[[130 129 125 129 131 105 127 122 126 131 130 134]
 [126 131 129 129 128 127 132 129 132 126 125 127]
 [120 136 131 130 127 127 140 130 140 119 119 126]]
=>
[[130 134 130 129 125 129 131 105 127 122 126 131]
 [125 127 126 131 129 129 128 127 132 129 132 126]
 [119 126 120 136 131 130 127 127 140 130 140 119]]

[[121 121 106 146 134 146 108]
 [113 134 129 122 127 136 119]
 [129 121 126 131 123 128 136]
 [119 123 123 128 117 133 131]
 [110 120 123 139 111 136 119]
 [129 131 117 124 130 144 124]
 [142 125 118 122 114 136 118]
 [122 127 127 126 128 136 136]
 [134 122 123 132 120 144 119]]
=>
[[146 108 121 121 106 146 134]
 [136 119 113 134 129 122 127]
 [128 136 129 121 126 131 123]
 [133 131 119 123 123 128 117]
 [136 119 110 120 123 139 111]
 [144 124 129 131 117 124 130]
 [136 118 142 125 118 122 114]
 [136 136 122 127 127 126 128]
 [144 119 134 122 123 132 120]]

[[145 125 109 143 106 117 141]
 [113 139 123 110 125 134 133]
 [130 127 109 134 144 121 146]
 [147 124 124 140 120 116 120]
 [145 118 112 122 119 120 142]]
=>
[[117 141 145 125 109 143 106]
 [134 133 113 139 123 110 125]
 [121 146 130 127 109 134 144]
 [116 120 147 124 124 140 120]
 [120 142 145 118 112 122 119]]

[[121 151 112 136 119 119 134 126 142 143 113 111]
 [131 129 139 118 123 131 129 125 126 124 127 119]]
=>
[[113 111 121 151 112 136 119 119 134 126 142 143]
 [127 119 131 129 139 118 123 131 129 125 126 124]]

[[124 151 132]
 [129 131 131]
 [129 127 129]
 [133 136 133]
 [150 127 142]]
=>
[[151 132 124]
 [131 131 129]
 [127 129 129]
 [136 133 133]
 [127 142 150]]

[[ 99 121 103 128]
 [113 125 111 114]
 [119 118 120 130]
 [139 119 117 132]
 [117 113 117 131]
 [120 117 120 131]
 [137 149 150 115]
 [129 126 120 108]
 [124 126 125 130]]
=>
[[103 128  99 121]
 [111 114 113 125]
 [120 130 119 118]
 [117 132 139 119]
 [117 131 117 113]
 [120 131 120 117]
 [150 115 137 149]
 [120 108 129 126]
 [125 130 124 126]]

[[122 125 128 125 116 122 133]
 [134 140 130 144 144 117 120]
 [143 127 120 124 118 143 117]
 [118 121 128 123 109 120 141]
 [130 139 136 150 132 115 116]
 [122 127 107 126 135 135 124]
 [134 140 151 148 119 101 121]]
=>
[[122 133 122 125 128 125 116]
 [117 120 134 140 130 144 144]
 [143 117 143 127 120 124 118]
 [120 141 118 121 128 123 109]
 [115 116 130 139 136 150 132]
 [135 124 122 127 107 126 135]
 [101 121 134 140 151 148 119]]
---
[[119 116 126]
 [148 138 119]
 [124 152 134]]
=>
[[138 119]
 [152 134]]

[[128 128 153 153 153]
 [128 148 153 152 152]
 [128 129 128 128 153]]
=>
[[148 153]
 [129 128]]

[[127 129 127]
 [134 131 140]
 [125 138 103]
 [128 136 123]
 [126 130 128]]
=>
[[131 140]
 [138 103]]

[[134 140 137 120]
 [148 121 148 119]
 [136 126 115 104]
 [125 146 125 126]
 [121 154 131 128]]
=>
[[121 148]
 [126 115]]

[[124 103 126 134 127]
 [131 127 132 118 125]
 [126 115 134  99 136]]
=>
[[127 132]
 [115 134]]

[[154 146 141 125]
 [154 148 140 122]
 [153 150 133 117]]
=>
[[148 140]
 [150 133]]

[[120 122 113 124 118]
 [126 140 100 107 107]
 [122 125 125 122 128]]
=>
[[140 100]
 [125 125]]
---
[[111 123 115 141 142]
 [126 147 140 119 143]
 [125 141 136 149 116]
 [125 118 153 139 125]
 [116 121 106 131 141]
 [130 153 116 121 131]
 [110 127 119 143 143]
 [128 154 115 128 128]]
=>
[[125 118 153 139 125]
 [116 121 106 131 141]
 [111 123 115 141 142]
 [110 127 119 143 143]
 [125 141 136 149 116]
 [126 147 140 119 143]
 [130 153 116 121 131]
 [128 154 115 128 128]]

[[133 119]
 [129 133]
 [124 128]
 [121 135]
 [126 123]
 [134 102]
 [131 126]]
=>
[[134 102]
 [133 119]
 [126 123]
 [131 126]
 [124 128]
 [129 133]
 [121 135]]

[[104 136 122 128 130 143 128 132 117]
 [124 124 146 119 123 139 120 102 115]
 [113 118 131 118 116 119 146 124 120]
 [128 141 137 115 144 137 137 133 105]
 [133 133 149 103 127 152 140 116 136]]
=>
[[113 118 131 118 116 119 146 124 120]
 [124 124 146 119 123 139 120 102 115]
 [133 133 149 103 127 152 140 116 136]
 [104 136 122 128 130 143 128 132 117]
 [128 141 137 115 144 137 137 133 105]]

[[147 151 118 143 137 138 139 108 143 126 148 136 118 149]
 [132 127 142 155 102 137 139 125 147 133 114 124 112 122]]
=>
[[132 127 142 155 102 137 139 125 147 133 114 124 112 122]
 [147 151 118 143 137 138 139 108 143 126 148 136 118 149]]

[[115 129 128 129 108 125 112 129 131]
 [113 131 127 126 115 126 112 137 125]
 [128 124 127 124 115 120 141 123 123]
 [ 98 126 127 128 142 116 118 134 135]
 [139 128 127 133 126 122 129 133 141]
 [128 125 126 132 130 131 136 132 127]
 [123 130 132 132 113 124 143 129 125]]
=>
[[128 124 127 124 115 120 141 123 123]
 [128 125 126 132 130 131 136 132 127]
 [ 98 126 127 128 142 116 118 134 135]
 [139 128 127 133 126 122 129 133 141]
 [115 129 128 129 108 125 112 129 131]
 [123 130 132 132 113 124 143 129 125]
 [113 131 127 126 115 126 112 137 125]]

[[108 115]
 [135 101]]
=>
[[135 101]
 [108 115]]

[[107 110 107 144 127]
 [103 111 148 100 105]
 [119 141 124 114 108]
 [132 132 122 126 134]
 [118 119 147 112 123]
 [123 113 128 134 142]
 [120 125 123 123 122]
 [139 133 113 127 130]
 [125 122 124 125 123]
 [123 112 120 129 124]]
=>
[[107 110 107 144 127]
 [103 111 148 100 105]
 [123 112 120 129 124]
 [123 113 128 134 142]
 [118 119 147 112 123]
 [125 122 124 125 123]
 [120 125 123 123 122]
 [132 132 122 126 134]
 [139 133 113 127 130]
 [119 141 124 114 108]]

[[120 127 117 103 124]
 [123 138 132 125 105]
 [131 111 137 140 154]
 [124 134 132 127 123]]
=>
[[131 111 137 140 154]
 [120 127 117 103 124]
 [124 134 132 127 123]
 [123 138 132 125 105]]

[[152 122 132 116 125]
 [122 118 117 106 130]
 [113 117 110 135 107]
 [135 135 126 131 132]
 [153 121 133 118 133]
 [109 143 136 153 135]
 [116 120 119 103 123]]
=>
[[113 117 110 135 107]
 [122 118 117 106 130]
 [116 120 119 103 123]
 [153 121 133 118 133]
 [152 122 132 116 125]
 [135 135 126 131 132]
 [109 143 136 153 135]]
---
[[135 115 123 119 102]
 [124 109 127 119 135]
 [119 130 122 127 115]
 [123 117 110 125 120]
 [106 142 130 123 126]
 [111 138 126 134 128]
 [135 124 129 130 132]]
=>
[[135 124 119 123 106 111 135]
 [115 109 130 117 142 138 124]
 [123 127 122 110 130 126 129]
 [119 119 127 125 123 134 130]
 [102 135 115 120 126 128 132]]

[[135 127 138 134 127 121 132 126 136 116 104 139]
 [117 141 109 123 129 108 126 123 141 119 137 126]
 [129 145 132 126 119 127 121 112 117 137 135 142]]
=>
[[135 117 129]
 [127 141 145]
 [138 109 132]
 [134 123 126]
 [127 129 119]
 [121 108 127]
 [132 126 121]
 [126 123 112]
 [136 141 117]
 [116 119 137]
 [104 137 135]
 [139 126 142]]

[[106 128 128 128]
 [126 126 129 125]]
=>
[[106 126]
 [128 126]
 [128 129]
 [128 125]]

[[136 108 124 122 116 128 119 146 130 128 125 128]
 [124 121 133 119 125 113 120 118 131 126 116 117]
 [136 116 119 134 127 120 104 130 123 135 122 123]
 [127 123 141 133 121 134 123 135 138 136 127 132]
 [114 125 145 120 131 140 124 140 134 114 131 137]]
=>
[[136 124 136 127 114]
 [108 121 116 123 125]
 [124 133 119 141 145]
 [122 119 134 133 120]
 [116 125 127 121 131]
 [128 113 120 134 140]
 [119 120 104 123 124]
 [146 118 130 135 140]
 [130 131 123 138 134]
 [128 126 135 136 114]
 [125 116 122 127 131]
 [128 117 123 132 137]]

[[148 122 149 140 146 134 137 137 125]
 [136 102 146 115 147 140 130 132 128]
 [127 126 135 118 140 132 108 124 126]
 [132 136 117 123 125 124 125 112 135]
 [126 118 133 127 121 130 141 142 126]
 [144 121 119 133 140 133 117 136 135]]
=>
[[148 136 127 132 126 144]
 [122 102 126 136 118 121]
 [149 146 135 117 133 119]
 [140 115 118 123 127 133]
 [146 147 140 125 121 140]
 [134 140 132 124 130 133]
 [137 130 108 125 141 117]
 [137 132 124 112 142 136]
 [125 128 126 135 126 135]]

[[122 119]
 [123 146]
 [138 123]
 [132 129]
 [120 126]
 [135 133]
 [121 122]
 [128 103]
 [131 132]
 [136 125]
 [121 112]
 [124 129]]
=>
[[122 123 138 132 120 135 121 128 131 136 121 124]
 [119 146 123 129 126 133 122 103 132 125 112 129]]
